Here is a tiny trained network, its code and every weight. The questions are about switching its units off for an input and a target symbol, where a switched-off unit gives its printed mean instead of its output.

import numpy as np


def w(rows, s, z=0):
    codes = np.array(rows[::2]) - 128.0
    scale = np.full(codes.shape[1], s)
    scale[-1] = z or s
    return codes * scale


def norm(h):
    return h / np.sqrt((h * h).mean(-1, keepdims=True) + 1e-5)


def f(y):
    return np.maximum(y, 0)


def softmax(a):
    e = np.exp(a - a.max(-1, keepdims=True))
    return e / e.sum(-1, keepdims=True)


def log_softmax(a):
    a = a - a.max(-1, keepdims=True)
    return a - np.log(np.exp(a).sum(-1, keepdims=True))


def net(x, mask):
    ids = ['αβεζλξστφω'.index(c) for c in x.split()]
    T = len(ids)
    res = E[ids] + P[:T]
    u = 0
    for l in range(3):
        r = norm(res)
        for j in range(2):
            rows = slice(2 * j, 2 * j + 2)
            q, k, v = (r @ M[l][rows].T for M in (Q, K, V))
            z = softmax(np.where(np.tri(T) > 0, q @ k.T / 2**0.5, -1e9)) @ v
            o = O[l][rows]
            res = res + np.where(mask[u + j], z, o[:, -1]) @ o[:, :-1]
        u += 2
        y = f(norm(res) @ A[l][:, :-1].T + A[l][:, -1])
        res = res + np.where(mask[u : u + 4], y, B[l][:, -1]) @ B[l][:, :-1]
        u += 4
    return log_softmax(norm(res)[-1] @ U[:, :-1].T + U[:, -1])


Q, K, V, O, A, B = {}, {}, {}, {}, {}, {}
E = w([
[86,185,124,99,73,145,160,119,140,116],'α',
[85,142,92,178,109,147,101,111,216,186],'β',
[170,85,140,161,156,150,76,47,27,119],'ε',
[134,106,52,209,108,112,187,57,177,127],'ζ',
[63,97,98,57,151,158,135,92,157,222],'λ',
[69,136,85,140,158,103,224,78,70,87],'ξ',
[62,178,115,208,126,200,145,160,103,93],'σ',
[63,145,113,132,163,250,113,170,163,158],'τ',
[181,138,214,134,153,63,150,181,133,162],'φ',
[41,90,140,197,84,143,160,83,103,178],'ω',
],0.026)
P = w([
[159,56,46,90,7,87,47,222,79,104],'0',
[127,98,88,110,93,117,136,206,101,177],'1',
[118,105,137,110,92,131,148,148,123,162],'2',
[117,117,145,125,107,133,144,135,138,145],'3',
[104,134,145,141,120,123,139,121,132,134],'4',
[108,149,149,148,131,129,135,112,135,128],'5',
[117,163,144,157,135,121,143,94,129,132],'6',
[114,174,137,151,146,120,137,89,124,139],'7',
[116,194,131,156,148,125,140,79,117,146],'8',
[113,196,126,165,155,108,130,80,123,147],'9',
],0.017)
Q[0] = w([
[31,93,96,136,243,159,108,174,60,88],'0.h0',
[223,137,122,109,89,42,2,136,161,88],'0.h0',
[136,106,110,190,175,126,142,129,141,177],'0.h1',
[135,120,112,143,133,115,117,135,140,127],'0.h1',
],0.0087)
K[0] = w([
[195,121,254,109,215,37,185,227,131,137],'0.h0',
[109,44,47,140,88,170,98,63,60,152],'0.h0',
[155,103,137,105,126,91,100,181,112,101],'0.h1',
[117,134,137,111,123,120,129,126,122,125],'0.h1',
],0.0085)
V[0] = w([
[91,153,143,123,113,117,118,146,123,96],'0.h0',
[175,95,176,132,130,78,88,154,120,101],'0.h0',
[73,64,1,127,48,181,95,107,116,113],'0.h1',
[219,87,196,106,147,153,71,84,131,105],'0.h1',
],0.0095)
O[0] = w([
[153,145,121,103,95,133,111,136,130,116,142],'0.h0',
[146,123,169,108,121,217,185,115,119,130,128],'0.h0',
[154,103,90,86,39,159,156,251,113,184,254],'0.h1',
[187,78,142,111,130,123,82,90,89,163,63],'0.h1',
],0.012,0.0057)
A[0] = w([
[185,115,176,96,126,98,141,229,174,198,100],'0.n0',
[138,112,9,123,27,113,84,206,82,119,13],'0.n1',
[106,121,122,124,174,178,99,67,178,68,61],'0.n2',
[151,71,101,98,140,157,135,45,92,132,3],'0.n3',
],0.014,0.0035)
B[0] = w([
[98,74,113,100,25,198,139,221,207,114,203],'0.n0',
[67,98,158,43,66,56,60,126,3,168,252],'0.n1',
[3,126,44,137,179,131,99,214,137,172,152],'0.n2',
[138,138,101,189,188,117,196,132,211,245,172],'0.n3',
],0.013,0.015)
Q[1] = w([
[250,147,147,138,170,127,92,104,75,144],'1.h0',
[169,157,122,117,168,128,42,120,96,120],'1.h0',
[212,82,79,128,87,131,110,84,147,71],'1.h1',
[69,158,184,162,156,66,111,121,167,121],'1.h1',
],0.017)
K[1] = w([
[219,38,135,74,101,112,94,110,10,76],'1.h0',
[126,96,30,104,95,149,49,146,105,144],'1.h0',
[122,86,12,119,84,169,109,119,155,119],'1.h1',
[164,130,224,163,174,20,115,119,169,85],'1.h1',
],0.014)
V[1] = w([
[96,231,144,167,182,184,154,97,254,156],'1.h0',
[176,143,228,114,162,98,113,70,76,151],'1.h0',
[132,74,119,115,126,117,154,205,193,157],'1.h1',
[140,51,136,130,98,119,190,228,172,135],'1.h1',
],0.009)
O[1] = w([
[129,4,127,63,102,96,102,147,7,149,28],'1.h0',
[8,112,96,129,136,114,166,188,191,146,11],'1.h0',
[57,173,131,118,254,73,113,132,59,101,213],'1.h1',
[56,123,103,155,219,59,77,89,111,153,254],'1.h1',
],0.0086,0.0081)
A[1] = w([
[103,162,115,166,156,81,141,160,118,211,76],'1.n0',
[106,135,85,159,179,131,184,100,155,116,252],'1.n1',
[97,121,148,98,128,114,111,192,129,154,77],'1.n2',
[178,138,173,85,113,129,141,209,252,50,97],'1.n3',
],0.017,0.0043)
B[1] = w([
[131,140,159,122,107,142,129,119,172,51,251],'1.n0',
[181,147,111,129,95,100,118,119,72,148,206],'1.n1',
[133,161,110,94,74,140,107,121,130,89,241],'1.n2',
[205,119,184,153,169,84,146,251,130,145,178],'1.n3',
],0.022,0.013)
Q[2] = w([
[183,158,155,248,160,151,146,170,134,123],'2.h0',
[134,133,106,133,188,216,97,231,130,162],'2.h0',
[196,146,173,128,111,179,102,99,156,120],'2.h1',
[88,175,177,95,140,187,130,91,57,186],'2.h1',
],0.016)
K[2] = w([
[249,163,225,203,152,135,20,105,142,124],'2.h0',
[158,116,118,102,227,202,56,250,161,108],'2.h0',
[179,153,72,193,140,153,70,99,162,238],'2.h1',
[72,169,131,107,103,207,92,43,49,179],'2.h1',
],0.012)
V[2] = w([
[199,155,131,127,101,252,92,126,118,116],'2.h0',
[116,138,107,118,116,172,105,95,78,135],'2.h0',
[82,52,85,114,136,97,122,171,118,182],'2.h1',
[126,95,158,113,135,73,143,193,85,201],'2.h1',
],0.012)
O[2] = w([
[142,196,100,242,209,183,197,106,201,138,143],'2.h0',
[54,119,135,101,145,38,162,181,232,215,199],'2.h0',
[150,2,161,113,201,138,188,121,167,38,139],'2.h1',
[129,69,117,201,127,150,142,105,216,93,254],'2.h1',
],0.0099,0.0053)
A[2] = w([
[130,141,148,123,235,98,87,79,96,140,181],'2.n0',
[102,124,179,131,103,128,66,159,253,73,37],'2.n1',
[171,100,137,51,141,105,161,134,198,172,2],'2.n2',
[175,123,130,154,112,72,142,145,107,114,34],'2.n3',
],0.018,0.0078)
B[2] = w([
[66,188,146,72,38,80,94,163,106,78,186],'2.n0',
[98,135,144,102,190,49,191,97,51,11,248],'2.n1',
[250,151,177,76,165,113,39,23,137,99,140],'2.n2',
[138,120,48,132,165,169,121,195,201,169,159],'2.n3',
],0.015,0.012)
U = w([
[92,127,99,88,60,121,46,180,120,162,150],'α',
[78,178,112,135,152,101,172,116,154,44,104],'β',
[133,254,115,178,91,135,155,124,169,145,116],'ε',
[153,104,38,198,88,133,90,115,193,106,116],'ζ',
[180,126,128,68,146,167,104,88,170,146,168],'λ',
[165,143,49,100,140,107,213,156,90,169,3],'ξ',
[156,123,94,177,102,221,104,131,82,84,94],'σ',
[81,149,92,127,173,186,136,160,188,160,186],'τ',
[184,130,170,161,137,108,127,221,155,146,160],'φ',
[91,88,188,206,87,120,153,118,173,182,148],'ω',
],0.0077,0.0034)

Each question gives the input, a string of symbols that net reads in full, and the target symbol t.
The units are the heads (2 rows each of Q, K, V and O) and the neurons (one row each of A and B). Each row of codes is followed by its name. A weight is (code - 128) times the scale printed after its matrix; where a second scale follows, it is the last column's (O, A, B and U).
mask holds one flag per unit, layer by layer, with each layer's heads first. A switched-off unit (its flag False) gives its mean, the last column of its rows in O or B, instead of its output. The means were averaged over made-up inputs and are rounded, as every weight is.
A unit's drop is (log p(t) with every unit on - log p(t) with that unit switched off) / (log p(t) with every unit on - log p(t) with every unit switched off).
The circuit of an input: a set's keep is (log p(t) with only the set's units on - log p(t) with every unit switched off) / (log p(t) with every unit on - log p(t) with every unit switched off). Starting from the 12 units with the biggest drops (on a tie, the unit counted first), units are removed one at a time, each time the one whose removal leaves the highest keep (on an exact tie, the one counted first), for as long as the keep stays at least 0.8.
units of the circuit, in order: the units of the circuit, biggest drop first
most important unit: the unit with the biggest drop
top k neurons: the k neurons with the biggest drops, biggest first
k most important neurons of layer l: the k neurons of layer l with the biggest drops, biggest first
which heads matter: for each layer, one digit per head in row order, 1 if its drop is at least 0.15 and else 0, layers parted by /
drop of u: that unit's drop, to one decimal
input ζ ε β ε, target β: units of the circuit, in order => [1.n0, 2.n1, 0.n3]
input α σ ε σ ζ, target α: which heads matter => 10 / 00 / 00
input ζ σ ε φ α ζ ω, target ω: most important unit => 1.h0
input β τ ξ, target α: units of the circuit, in order => [2.n1, 2.h0]
input φ σ τ τ α ζ φ ε τ ξ, target α: top 2 neurons => [2.n0, 2.n1]
input α φ ε ε ζ ξ ε ε α, target α: which heads matter => 10 / 10 / 00
input σ ξ φ φ σ φ ε φ, target ε: which heads matter => 01 / 00 / 01
input ε φ φ φ ξ ω σ ω β, target β: top 3 neurons => [1.n0, 0.n0, 0.n2]
input φ ε τ, target τ: which heads matter => 10 / 10 / 10
input σ ε φ ε τ, target τ: which heads matter => 00 / 10 / 10
input τ σ σ φ ω α ε λ, target λ: which heads matter => 00 / 10 / 00
input β ζ ζ ε φ ε τ σ β, target β: top 2 neurons => [0.n0, 2.n1]
input ω σ ξ φ ζ ε, target ε: 2 most important neurons of layer 1 => [1.n0, 1.n3]
input φ τ ω, target ω: 2 most important neurons of layer 1 => [1.n2, 1.n3]
input λ α β ε ω ε α α φ, target φ: top 3 neurons => [0.n0, 1.n3, 0.n1]
input ζ φ τ σ ζ ε ε ζ τ ξ, target ξ: which heads matter => 10 / 11 / 00
input β ε τ α ζ ε ζ φ λ α, target α: most important unit => 0.n1
input ε ξ φ ε ε, target ε: which heads matter => 00 / 00 / 00
input α ε σ φ φ, target β: which heads matter => 01 / 01 / 00
input ω ε ε ε ε ξ σ, target α: which heads matter => 10 / 00 / 10
input ξ φ σ ε ξ, target ξ: which heads matter => 10 / 10 / 00
input β ε β σ β ε, target β: which heads matter => 01 / 10 / 00
input ε ε φ ω α τ λ ε ζ, target ζ: which heads matter => 01 / 10 / 00
input ξ φ ξ ε λ, target λ: which heads matter => 10 / 10 / 00
input ζ ξ ε φ φ β φ ε ε φ, target ε: top neuron => [1.n1]
input σ ε λ ζ, target α: 3 most important neurons of layer 0 => [0.n1, 0.n3, 0.n0]
input ε ω ξ φ ω τ τ β φ, target β: most important unit => 0.h1
input α φ ζ, target ζ: top 3 neurons => [0.n0, 0.n1, 1.n3]
input β ξ σ φ ε ω ξ ε σ, target σ: drop of 1.n3 => 0.3
